Below are the code and all the weights of a small trained network. Each question names an input and a class and asks about switching units off, where a switched-off unit gives its printed mean instead of its output.

import numpy as np


def w(rows, s, z=0):
    codes = np.array(rows[::2]) - 128.0
    scale = np.full(codes.shape[1], s)
    scale[-1] = z or s
    return codes * scale


def f(y):
    return np.maximum(y, 0)


def log_softmax(a):
    a = a - a.max(-1, keepdims=True)
    return a - np.log(np.exp(a).sum(-1, keepdims=True))


def net(x, mask):
    res = np.array(x, float).reshape(1, 5) / 4 @ E
    y = f(res @ A[0][:, :-1].T + A[0][:, -1])
    res = res + np.where(mask, y, B[0][:, -1]) @ B[0][:, :-1]
    return log_softmax(res[-1] @ U[:, :-1].T + U[:, -1])


A, B = {}, {}
E = w([
[127,129,126,128],'x0',
[199,193,121,223],'x1',
[124,129,123,128],'x2',
[90,243,149,97],'x3',
[254,153,65,69],'x4',
],0.0093)
A[0] = w([
[115,96,114,81,35],'N1',
[134,137,135,202,181],'N2',
[87,238,145,67,147],'N3',
[52,94,185,214,15],'N4',
[74,92,55,94,40],'N5',
[122,111,143,101,66],'N6',
[182,142,182,230,112],'N7',
[107,194,170,81,28],'N8',
[98,115,158,164,31],'N9',
[133,170,87,189,2],'N10',
[61,109,140,190,119],'N11',
[108,7,71,180,214],'N12',
[177,82,142,128,105],'N13',
[75,79,154,52,50],'N14',
[157,126,57,99,15],'N15',
[158,171,109,247,29],'N16',
],0.014,0.0065)
B[0] = w([
[104,100,75,120,153],'N1',
[68,198,114,60,180],'N2',
[138,93,108,254,214],'N3',
[244,105,96,103,204],'N4',
[121,123,76,116,166],'N5',
[98,87,45,99,141],'N6',
[72,107,87,127,192],'N7',
[118,84,90,192,161],'N8',
[234,48,48,144,150],'N9',
[76,107,21,90,148],'N10',
[221,90,190,88,198],'N11',
[74,151,157,228,251],'N12',
[115,135,140,199,165],'N13',
[61,138,38,87,205],'N14',
[226,101,106,129,155],'N15',
[79,58,60,73,185],'N16',
],0.0086,0.013)
U = w([
[78,102,47,88,83],'0',
[242,95,87,110,107],'1',
[103,122,110,228,57],'2',
[121,134,113,125,253],'3',
[118,132,110,123,244],'4',
[91,192,172,127,134],'5',
[131,204,198,18,83],'6',
[148,205,196,9,85],'7',
],0.013,0.015)

Each question gives the input, the list of numbers given to net, and the class t.
The units are the neurons (one row each of A and B). Each row of codes is followed by its name. A weight is (code - 128) times the scale printed after its matrix; where a second scale follows, it is the last column's (A, B and U).
mask holds one flag per neuron, in row order. A switched-off neuron (its flag False) gives its mean, the last column of its row in B, instead of its output. The means were averaged over made-up inputs and are rounded, as every weight is.
A unit's drop is (log p(t) with every unit on - log p(t) with that unit switched off) / (log p(t) with every unit on - log p(t) with every unit switched off).
The circuit of an input: a set's keep is (log p(t) with only the set's units on - log p(t) with every unit switched off) / (log p(t) with every unit on - log p(t) with every unit switched off). Starting from the 12 units with the biggest drops (on a tie, the unit counted first), units are removed one at a time, each time the one whose removal leaves the highest keep (on an exact tie, the one counted first), for as long as the keep stays at least 0.8.
circuit, biggest first: the units of the circuit, biggest drop first
most important unit: the unit with the biggest drop
top k neurons: the k neurons with the biggest drops, biggest first
drop when u is switched off: that unit's drop, to one decimal
input [-8,-1,6,0,-8], class 1: most important unit : N4
input [0,6,8,-6,7], class 4: top 2 neurons : N4, N11
input [-3,7,5,6,-5], class 0: circuit, biggest first : N16, N10
input [-7,7,-4,-8,4], class 2: top 3 neurons : N12, N13, N14
input [-3,4,-3,-2,-2], class 0: circuit, biggest first : N16, N3
input [3,7,2,-5,-6], class 0: top 3 neurons : N16, N7, N2
input [6,6,5,-8,5], class 2: top 2 neurons : N12, N13
input [1,-5,1,8,3], class 2: top 2 neurons : N3, N8
input [2,6,6,-1,-7], class 1: top 4 neurons : N4, N11, N9, N14
input [2,7,-7,-1,-4], class 0: circuit, biggest first : N16, N7
input [3,3,3,2,-4], class 1: top 4 neurons : N12, N4, N11, N14
input [3,7,3,-2,7], class 0: top 2 neurons : N16, N7
input [6,-7,-1,-3,-8], class 1: top 3 neurons : N4, N11, N9
input [0,-3,-6,1,-8], class 1: circuit, biggest first : N4, N11
input [0,4,-7,8,7], class 2: top 2 neurons : N3, N4
input [-6,-8,-7,-7,7], class 0: circuit, biggest first : N14
input [2,-6,-4,7,-4], class 2: top 4 neurons : N3, N8, N16, N2
input [2,8,-8,-6,4], class 0: circuit, biggest first : N16, N7
input [0,5,1,4,-2], class 0: circuit, biggest first : N16, N12
input [2,-6,3,-8,-3], class 2: most important unit : N12
input [6,3,-3,-4,-8], class 1: drop when N4 is switched off : 0.5
